The symbols move the objects like this.
t: Z156->Z202, Z496->Z470, Z202->Z156, Z69->Z614, Z651->Z433, Z543->Z386, Z491->Z262, Z417->Z787, Z419->Z868, Z981->Z709, Z409->Z838, Z982->Z343, Z687->Z68, Z262->Z491, Z250->Z422, Z437->Z679, Z370->Z757, Z281->Z501, Z186->Z474, Z787->Z417, Z74->Z92, Z268->Z232, Z757->Z370, Z522->Z463, Z754->Z357, Z501->Z281, Z773->Z54, Z46->Z520, Z511->Z246, Z842->Z383, Z474->Z186, Z232->Z268, Z54->Z773, Z346->Z886, Z224->Z82, Z383->Z842, Z954->Z351, Z68->Z687, Z463->Z522, Z553->Z972, Z12->Z780, Z971->Z944, Z824->Z154, Z82->Z224, Z972->Z553, Z868->Z419, Z422->Z250, Z386->Z543, Z780->Z12, Z944->Z971, Z769->Z204, Z20->Z831, Z357->Z754, Z679->Z437, Z838->Z409, Z709->Z981, Z92->Z74, Z271->Z555, Z998->Z440, Z323->Z723, Z154->Z824, Z343->Z982, Z440->Z998, Z555->Z271, Z433->Z651, Z723->Z323, Z246->Z511, Z831->Z20, Z204->Z769, Z520->Z46, Z886->Z346, Z614->Z69, Z351->Z954, Z470->Z496
j: Z156->Z842, Z496->Z679, Z202->Z383, Z489->Z998, Z498->Z422, Z651->Z343, Z543->Z77, Z417->Z954, Z419->Z978, Z981->Z246, Z865->Z522, Z409->Z54, Z982->Z433, Z262->Z119, Z437->Z470, Z370->Z987, Z186->Z971, Z787->Z351, Z845->Z553, Z74->Z609, Z522->Z865, Z754->Z297, Z501->Z274, Z773->Z838, Z46->Z800, Z132->Z232, Z511->Z709, Z842->Z156, Z474->Z944, Z232->Z132, Z54->Z409, Z383->Z202, Z954->Z417, Z68->Z855, Z553->Z845, Z12->Z673, Z540->Z555, Z855->Z68, Z971->Z186, Z297->Z754, Z82->Z191, Z422->Z498, Z673->Z12, Z944->Z474, Z20->Z723, Z679->Z496, Z987->Z370, Z838->Z773, Z709->Z511, Z274->Z501, Z800->Z46, Z978->Z419, Z77->Z543, Z998->Z489, Z323->Z831, Z154->Z858, Z343->Z651, Z555->Z540, Z433->Z982, Z723->Z20, Z246->Z981, Z831->Z323, Z858->Z154, Z204->Z861, Z886->Z929, Z614->Z761, Z351->Z787, Z191->Z82, Z470->Z437, Z929->Z886, Z609->Z74, Z119->Z262, Z861->Z204, Z761->Z614
v: Z156->Z845, Z47->Z46, Z498->Z54, Z651->Z511, Z406->Z68, Z543->Z318, Z417->Z370, Z419->Z703, Z514->Z12, Z981->Z982, Z409->Z422, Z654->Z262, Z982->Z981, Z262->Z654, Z250->Z838, Z437->Z82, Z370->Z417, Z570->Z232, Z787->Z757, Z845->Z156, Z74->Z944, Z757->Z787, Z522->Z313, Z754->Z475, Z501->Z146, Z892->Z204, Z46->Z47, Z511->Z651, Z842->Z553, Z474->Z609, Z232->Z570, Z903->Z154, Z54->Z498, Z146->Z501, Z224->Z679, Z383->Z972, Z954->Z987, Z68->Z406, Z149->Z614, Z553->Z842, Z12->Z514, Z540->Z723, Z971->Z92, Z703->Z419, Z82->Z437, Z972->Z383, Z422->Z409, Z944->Z74, Z20->Z555, Z679->Z224, Z987->Z954, Z838->Z250, Z709->Z343, Z344->Z886, Z92->Z971, Z475->Z754, Z271->Z831, Z998->Z973, Z154->Z903, Z343->Z709, Z555->Z20, Z433->Z246, Z723->Z540, Z246->Z433, Z831->Z271, Z313->Z522, Z204->Z892, Z973->Z998, Z886->Z344, Z614->Z149, Z191->Z470, Z470->Z191, Z609->Z474, Z318->Z543
l: Z156->Z929, Z651->Z20, Z406->Z370, Z543->Z49, Z494->Z204, Z417->Z68, Z395->Z614, Z852->Z754, Z419->Z610, Z514->Z422, Z409->Z12, Z982->Z323, Z687->Z787, Z262->Z720, Z437->Z232, Z370->Z406, Z570->Z82, Z787->Z687, Z74->Z903, Z268->Z679, Z49->Z543, Z522->Z913, Z754->Z852, Z501->Z480, Z46->Z31, Z132->Z470, Z511->Z555, Z842->Z886, Z474->Z858, Z232->Z437, Z903->Z74, Z54->Z673, Z346->Z383, Z383->Z346, Z954->Z855, Z480->Z501, Z68->Z417, Z553->Z344, Z12->Z409, Z540->Z709, Z855->Z954, Z971->Z824, Z913->Z522, Z824->Z971, Z82->Z570, Z422->Z514, Z673->Z54, Z780->Z838, Z944->Z154, Z20->Z651, Z720->Z262, Z679->Z268, Z838->Z780, Z709->Z540, Z344->Z553, Z271->Z246, Z998->Z162, Z323->Z982, Z154->Z944, Z343->Z723, Z555->Z511, Z610->Z419, Z433->Z831, Z723->Z343, Z246->Z271, Z831->Z433, Z858->Z474, Z204->Z494, Z886->Z842, Z31->Z46, Z614->Z395, Z162->Z998, Z470->Z132, Z929->Z156
p: Z156->Z343, Z202->Z982, Z69->Z787, Z651->Z842, Z543->Z196, Z417->Z614, Z395->Z68, Z419->Z437, Z865->Z54, Z409->Z522, Z982->Z202, Z45->Z754, Z262->Z880, Z437->Z419, Z370->Z149, Z242->Z204, Z281->Z971, Z787->Z69, Z845->Z709, Z74->Z146, Z522->Z409, Z754->Z45, Z501->Z944, Z880->Z262, Z46->Z815, Z511->Z553, Z842->Z651, Z474->Z274, Z232->Z610, Z54->Z865, Z146->Z74, Z346->Z831, Z383->Z433, Z954->Z761, Z480->Z154, Z68->Z395, Z463->Z838, Z149->Z370, Z553->Z511, Z12->Z913, Z971->Z281, Z703->Z82, Z815->Z46, Z913->Z12, Z82->Z703, Z972->Z246, Z868->Z679, Z422->Z313, Z944->Z501, Z20->Z886, Z679->Z868, Z838->Z463, Z709->Z845, Z274->Z474, Z344->Z555, Z196->Z543, Z978->Z470, Z455->Z998, Z998->Z455, Z154->Z480, Z343->Z156, Z555->Z344, Z610->Z232, Z433->Z383, Z723->Z929, Z246->Z972, Z831->Z346, Z313->Z422, Z204->Z242, Z886->Z20, Z614->Z417, Z470->Z978, Z929->Z723, Z761->Z954
d: Z156->Z761, Z69->Z383, Z651->Z417, Z406->Z555, Z543->Z437, Z491->Z838, Z417->Z651, Z395->Z886, Z852->Z154, Z419->Z196, Z409->Z262, Z654->Z422, Z982->Z351, Z687->Z831, Z45->Z501, Z262->Z409, Z779->Z46, Z437->Z543, Z370->Z511, Z866->Z204, Z787->Z433, Z74->Z475, Z49->Z232, Z757->Z246, Z522->Z880, Z754->Z944, Z501->Z45, Z282->Z998, Z880->Z522, Z46->Z779, Z511->Z370, Z842->Z614, Z474->Z297, Z232->Z49, Z54->Z119, Z383->Z69, Z954->Z343, Z68->Z20, Z149->Z553, Z553->Z149, Z12->Z720, Z855->Z723, Z971->Z357, Z297->Z474, Z82->Z318, Z422->Z654, Z386->Z679, Z944->Z754, Z20->Z68, Z357->Z971, Z720->Z12, Z679->Z386, Z987->Z709, Z838->Z491, Z709->Z987, Z196->Z419, Z475->Z74, Z77->Z470, Z998->Z282, Z154->Z852, Z343->Z954, Z555->Z406, Z433->Z787, Z723->Z855, Z246->Z757, Z831->Z687, Z204->Z866, Z886->Z395, Z614->Z842, Z351->Z982, Z470->Z77, Z119->Z54, Z318->Z82, Z761->Z156
f: Z156->Z865, Z47->Z82, Z498->Z709, Z651->Z409, Z543->Z779, Z491->Z787, Z494->Z154, Z417->Z262, Z419->Z815, Z514->Z555, Z865->Z156, Z409->Z651, Z654->Z370, Z982->Z773, Z262->Z417, Z250->Z246, Z779->Z543, Z437->Z46, Z370->Z654, Z866->Z754, Z242->Z501, Z787->Z491, Z74->Z892, Z522->Z842, Z754->Z866, Z501->Z242, Z892->Z74, Z880->Z614, Z773->Z982, Z46->Z437, Z511->Z422, Z842->Z522, Z474->Z861, Z232->Z31, Z54->Z343, Z383->Z463, Z954->Z119, Z68->Z720, Z463->Z383, Z553->Z313, Z12->Z20, Z971->Z769, Z815->Z419, Z913->Z886, Z82->Z47, Z422->Z511, Z673->Z723, Z780->Z831, Z944->Z204, Z769->Z971, Z20->Z12, Z720->Z68, Z679->Z520, Z838->Z433, Z709->Z498, Z800->Z470, Z998->Z818, Z154->Z494, Z343->Z54, Z555->Z514, Z433->Z838, Z723->Z673, Z246->Z250, Z831->Z780, Z313->Z553, Z204->Z944, Z818->Z998, Z520->Z679, Z886->Z913, Z31->Z232, Z614->Z880, Z470->Z800, Z119->Z954, Z861->Z474
y: Z156->Z978, Z496->Z982, Z47->Z422, Z489->Z474, Z651->Z437, Z543->Z417, Z417->Z543, Z419->Z842, Z409->Z46, Z982->Z496, Z262->Z779, Z779->Z262, Z437->Z651, Z370->Z318, Z570->Z555, Z787->Z386, Z74->Z973, Z268->Z831, Z49->Z68, Z522->Z815, Z754->Z282, Z501->Z455, Z282->Z754, Z46->Z409, Z132->Z723, Z511->Z82, Z842->Z419, Z474->Z489, Z232->Z20, Z54->Z800, Z224->Z246, Z383->Z868, Z954->Z77, Z68->Z49, Z553->Z703, Z12->Z31, Z971->Z440, Z703->Z553, Z815->Z522, Z82->Z511, Z868->Z383, Z422->Z47, Z386->Z787, Z944->Z998, Z20->Z232, Z679->Z433, Z838->Z520, Z709->Z191, Z196->Z614, Z800->Z54, Z978->Z156, Z77->Z954, Z455->Z501, Z998->Z944, Z154->Z162, Z343->Z470, Z440->Z971, Z555->Z570, Z610->Z886, Z433->Z679, Z723->Z132, Z246->Z224, Z831->Z268, Z204->Z818, Z818->Z204, Z973->Z74, Z520->Z838, Z886->Z610, Z31->Z12, Z614->Z196, Z162->Z154, Z191->Z709, Z470->Z343, Z318->Z370
c: Z156->Z274, Z489->Z470, Z651->Z944, Z543->Z282, Z494->Z12, Z417->Z754, Z852->Z68, Z419->Z455, Z409->Z204, Z982->Z186, Z45->Z614, Z262->Z866, Z437->Z998, Z370->Z475, Z866->Z262, Z242->Z522, Z281->Z383, Z186->Z982, Z787->Z357, Z74->Z511, Z522->Z242, Z754->Z417, Z501->Z842, Z282->Z543, Z892->Z422, Z46->Z818, Z511->Z74, Z842->Z501, Z474->Z343, Z232->Z162, Z903->Z555, Z54->Z861, Z146->Z553, Z383->Z281, Z954->Z297, Z480->Z886, Z68->Z852, Z553->Z146, Z12->Z494, Z971->Z433, Z297->Z954, Z824->Z831, Z82->Z973, Z422->Z892, Z944->Z651, Z769->Z838, Z20->Z154, Z357->Z787, Z679->Z440, Z838->Z769, Z709->Z609, Z274->Z156, Z92->Z246, Z475->Z370, Z455->Z419, Z998->Z437, Z154->Z20, Z343->Z474, Z440->Z679, Z555->Z903, Z433->Z971, Z723->Z858, Z246->Z92, Z831->Z824, Z858->Z723, Z204->Z409, Z818->Z46, Z973->Z82, Z886->Z480, Z614->Z45, Z162->Z232, Z470->Z489, Z609->Z709, Z861->Z54

In the rows, zero is written as 450.

The rows follow the links: the fewer symbols apart two objects are, the more alike their rows tend to be.

Each row is also shifted at random along 5 hidden directions that mean nothing.

Each row, then its object:
481,529,536,480,414,315,510,399,530,456,309,540,287,329,483,546,309,295,292,554,376,313,469,439,465,517,459,431,482,445,432,460,346,614,514,404,341,500,462,335,557,384,319,334,416,261,443,389,516,389 -> Z268
534,495,458,633,421,268,445,445,430,430,442,448,380,338,567,495,336,369,422,456,294,284,501,584,467,444,588,518,547,423,465,604,309,546,457,507,301,602,643,372,412,432,481,579,394,476,496,492,593,482 -> Z357
311,467,377,501,485,380,483,367,436,449,350,445,270,428,510,666,466,446,505,447,442,269,516,320,445,500,439,335,477,522,434,341,448,487,433,533,334,336,421,447,505,368,367,454,496,419,504,408,337,320 -> Z440
387,442,434,566,398,306,450,474,412,461,480,536,354,389,461,456,451,369,476,411,410,541,410,561,457,397,524,560,407,370,351,451,326,518,361,499,479,467,302,587,557,498,621,532,368,370,579,573,517,535 -> Z480
722,446,567,529,311,269,412,453,582,463,347,569,375,225,411,499,470,347,283,403,329,333,510,493,558,436,500,502,509,661,438,444,252,712,511,430,493,358,574,428,349,486,381,356,345,480,429,464,447,396 -> Z496
632,291,585,460,448,590,404,491,326,456,503,262,540,335,512,378,472,468,503,291,441,518,487,509,358,575,558,590,398,291,492,591,407,462,342,385,458,415,471,439,249,463,466,530,370,479,411,439,557,483 -> Z343
579,513,496,263,409,601,426,394,445,508,344,441,546,500,289,460,556,401,355,549,489,467,606,321,305,523,423,226,564,499,557,350,488,425,399,428,496,315,471,420,398,363,316,369,377,379,281,432,264,381 -> Z77
443,596,629,310,633,649,510,376,389,418,397,401,467,590,450,479,270,426,312,501,439,540,512,524,483,483,359,336,434,310,510,647,406,435,477,393,315,594,361,415,467,447,412,572,542,180,415,398,558,310 -> Z570
337,593,437,398,526,546,455,470,545,406,539,549,589,585,351,354,450,538,372,528,439,502,442,473,606,323,399,400,499,561,482,480,541,351,522,412,460,493,517,502,425,511,457,571,599,582,414,489,424,476 -> Z654
209,387,517,417,485,609,446,372,251,419,448,315,388,452,493,501,396,487,492,408,490,555,503,452,394,632,454,432,318,249,478,488,394,342,333,425,450,460,287,416,564,325,374,509,552,196,400,373,472,408 -> Z232
505,443,452,579,436,656,398,320,292,417,427,410,414,610,440,486,494,584,502,333,564,592,539,457,593,396,522,351,452,387,419,407,437,239,481,648,571,376,390,494,371,320,585,594,394,351,510,554,407,429 -> Z455
349,438,442,513,427,296,472,505,625,423,466,516,340,316,543,511,378,408,398,503,374,305,365,395,504,501,433,536,456,464,419,408,489,489,515,429,352,497,593,320,456,455,392,383,567,553,509,441,502,523 -> Z838
723,408,586,289,533,581,475,472,418,490,408,353,579,504,430,398,403,459,360,479,429,537,452,557,420,484,468,474,390,370,524,647,350,517,473,354,468,590,389,446,365,517,449,346,377,347,429,427,586,378 -> Z540
445,354,469,474,415,445,385,366,409,460,417,362,562,316,517,407,533,486,522,385,407,358,531,469,410,528,630,460,484,501,472,529,396,511,418,432,477,464,606,397,419,412,387,475,377,544,453,344,449,410 -> Z351
399,497,678,573,436,449,481,408,423,442,530,444,277,395,509,506,284,238,493,307,502,512,514,507,409,521,359,483,469,203,301,464,519,523,390,520,272,452,447,383,391,422,515,827,487,281,442,475,525,495 -> Z419
493,531,473,410,387,364,413,551,546,508,458,601,516,303,302,382,582,300,407,460,356,416,535,444,334,391,470,496,561,579,427,399,401,632,313,362,454,306,479,572,414,521,407,528,388,584,345,441,286,505 -> Z954
407,512,473,551,492,656,492,292,469,394,289,559,436,393,527,453,421,548,430,459,443,331,484,391,592,441,559,355,506,551,432,476,394,347,485,454,326,387,542,347,410,362,432,543,427,467,527,294,460,388 -> Z433
516,333,391,355,455,392,402,548,526,449,530,345,452,440,426,489,562,480,456,474,371,434,425,378,383,541,471,513,422,382,549,354,520,468,418,442,559,408,433,471,332,481,464,325,463,606,494,614,443,513 -> Z861
539,383,550,440,402,394,363,575,599,446,572,451,467,329,402,414,487,392,326,414,339,478,413,464,496,511,445,636,421,405,466,443,467,564,432,344,498,429,542,460,285,559,444,457,475,584,438,576,537,584 -> Z54
107,343,519,464,460,311,342,497,550,406,609,506,478,263,394,398,559,428,437,330,316,546,456,562,548,512,530,703,320,435,368,470,376,628,333,324,556,427,373,625,473,615,510,620,583,595,571,509,506,568 -> Z673
461,434,430,487,376,522,416,259,608,473,288,652,498,388,379,408,656,557,448,378,490,441,540,407,622,266,556,321,484,765,326,272,397,480,493,472,620,259,457,570,433,476,526,484,325,619,581,320,295,419 -> Z202
26,369,494,390,524,483,432,465,405,394,566,355,450,432,507,450,416,505,510,450,458,537,365,461,423,656,450,571,304,217,459,460,541,359,348,369,411,522,336,431,560,451,453,534,647,437,497,434,531,555 -> Z12
187,554,427,512,473,578,468,271,523,366,309,742,445,366,361,419,526,560,332,468,365,408,492,477,702,371,610,388,433,702,375,416,252,422,471,433,479,364,394,541,598,425,479,536,456,464,591,312,408,395 -> Z831
465,436,287,443,470,360,486,426,401,509,362,390,529,463,513,404,456,520,572,500,521,327,410,420,395,353,444,367,501,651,497,481,467,446,518,454,439,481,553,408,563,437,320,282,425,515,387,279,381,349 -> Z757
332,418,315,354,525,563,505,443,279,445,400,355,408,553,471,547,464,522,556,540,474,476,432,362,285,582,514,382,403,266,537,414,414,275,308,452,419,453,208,482,596,384,439,316,437,305,475,460,396,406 -> Z154
427,534,507,502,540,460,476,358,476,441,369,480,410,441,496,501,367,489,394,439,473,363,524,470,646,368,400,357,476,615,430,528,417,516,570,455,349,487,532,414,428,473,392,555,517,448,460,316,445,281 -> Z224
267,286,577,479,525,461,377,409,352,483,614,235,393,348,588,479,503,409,710,189,462,552,559,490,324,591,553,541,365,172,312,517,520,571,249,500,381,453,361,557,351,514,604,892,463,482,623,448,487,496 -> Z274
652,368,465,429,336,547,388,413,402,514,407,413,599,501,409,313,566,460,514,425,558,560,476,446,330,448,546,385,503,427,423,411,512,420,405,476,604,419,510,440,384,375,502,449,303,435,408,451,399,513 -> Z761
220,378,221,364,455,223,463,584,512,490,544,524,498,455,342,415,581,537,508,496,471,468,286,427,497,373,320,566,317,670,445,307,478,460,475,383,646,390,307,592,672,585,398,138,568,601,424,451,316,468 -> Z514
558,386,501,488,529,278,423,607,404,472,618,317,454,342,496,424,484,361,557,255,345,461,507,605,398,417,462,651,381,397,420,630,342,733,354,414,411,513,422,614,321,673,513,658,474,584,505,523,528,432 -> Z609
209,511,332,558,342,157,444,449,521,456,380,706,418,235,411,419,524,400,413,481,357,322,440,503,510,320,539,545,453,755,335,399,237,570,415,409,520,377,468,552,694,476,406,384,450,545,484,357,371,468 -> Z687
648,416,497,613,518,488,490,419,340,401,383,322,331,403,681,524,281,487,483,433,361,326,468,511,476,560,585,482,483,262,510,656,357,434,490,519,263,620,570,305,349,363,475,515,387,397,554,456,663,415 -> Z971
502,429,453,420,518,216,546,516,463,507,421,358,353,347,621,513,265,302,462,495,403,303,351,505,306,514,389,516,415,389,442,594,418,674,462,356,258,658,463,303,568,490,334,285,429,298,453,320,586,343 -> Z271
669,345,461,419,434,534,447,369,448,420,371,280,420,563,568,527,334,569,341,582,495,362,371,358,512,597,464,367,456,389,623,465,568,272,648,517,494,538,638,159,367,266,319,125,455,339,396,495,575,421 -> Z520
673,658,498,499,408,345,486,532,537,478,462,668,510,513,353,331,368,280,363,514,489,471,451,568,461,175,347,392,599,582,369,486,468,570,531,466,391,538,521,478,464,547,510,497,363,444,380,470,444,479 -> Z149

From each start, follow one symbol. Which object do you reach?
Answers are names.
---
462,574,676,389,470,627,425,298,573,412,350,653,516,426,300,385,490,358,278,486,431,616,578,523,539,418,549,375,434,444,321,460,382,525,385,383,484,415,322,527,422,495,581,704,344,380,571,402,456,470
j Z886
---
309,332,474,456,407,418,396,452,477,505,511,430,433,325,452,402,597,385,665,245,526,523,500,438,313,485,437,524,387,415,274,337,535,579,279,436,515,284,347,565,449,532,533,642,399,551,486,391,342,513
v Z845
---
701,236,498,529,375,369,416,482,377,474,401,265,464,254,636,426,443,458,508,339,400,341,442,511,400,586,588,564,393,430,473,550,338,583,445,425,482,496,582,312,337,434,382,317,306,488,448,387,593,421
t Z343
---
463,425,360,511,356,517,444,311,337,445,314,359,454,475,528,459,455,555,469,494,516,335,499,368,488,476,534,308,521,571,533,428,428,298,533,534,510,427,605,334,500,256,332,292,434,392,347,356,424,355
y Z787
---
647,476,434,577,411,742,507,506,288,398,391,495,497,454,492,360,402,565,453,386,499,487,394,468,484,435,497,500,454,386,527,509,363,199,452,426,403,363,462,396,340,371,484,438,365,457,357,439,473,524
j Z343
---
542,543,525,533,557,396,509,474,512,439,431,482,390,369,601,447,292,415,434,421,378,300,462,538,531,389,412,479,474,526,421,633,385,603,535,403,232,577,542,375,394,557,405,578,472,473,504,336,547,366
t Z511
---
822,429,475,461,437,529,424,524,409,438,440,400,496,423,434,463,521,455,392,412,357,478,488,476,407,502,561,507,452,362,530,538,339,477,392,441,501,446,437,497,244,503,513,435,292,479,456,581,496,485
d Z297
---
329,459,567,518,369,174,428,579,543,383,598,529,306,304,410,496,347,292,307,454,301,472,371,527,541,489,357,713,363,384,417,470,378,617,468,380,459,484,437,487,519,519,424,430,568,394,427,605,597,569
y Z12
---
343,488,465,568,429,554,408,517,539,344,568,598,491,444,375,358,487,594,352,404,404,527,367,489,715,390,482,588,409,519,483,408,451,274,526,415,540,364,490,504,349,482,541,517,552,651,482,542,492,603
f Z651
---
543,493,359,607,493,607,471,495,303,377,442,470,415,481,468,472,455,551,482,367,413,462,457,473,505,421,566,476,469,397,519,500,319,260,391,535,403,390,374,539,342,407,569,569,414,483,476,550,472,501
t Z971
---
661,488,457,400,476,530,463,473,547,419,483,440,521,613,442,396,356,499,347,512,546,517,341,482,554,342,352,396,469,390,463,478,617,372,632,447,466,579,505,364,368,474,529,371,455,426,467,528,555,507
p Z422
---
494,444,684,490,407,315,391,512,471,433,498,497,413,223,372,452,472,294,295,340,303,524,546,612,498,519,473,636,380,379,403,554,215,719,347,341,467,450,397,557,404,557,441,581,434,382,438,533,552,475
j Z232
---
476,361,522,340,400,455,410,501,546,459,483,361,443,454,346,504,548,476,375,476,433,454,475,331,443,537,367,467,407,444,517,331,550,481,466,405,575,337,469,422,340,460,370,317,505,518,399,543,400,459
f Z470
---
509,462,375,586,403,446,455,458,422,434,487,515,376,476,454,463,485,443,553,366,504,504,460,470,440,347,495,455,473,404,359,380,465,399,403,581,441,394,374,534,423,450,612,573,373,434,527,553,435,520
d Z45
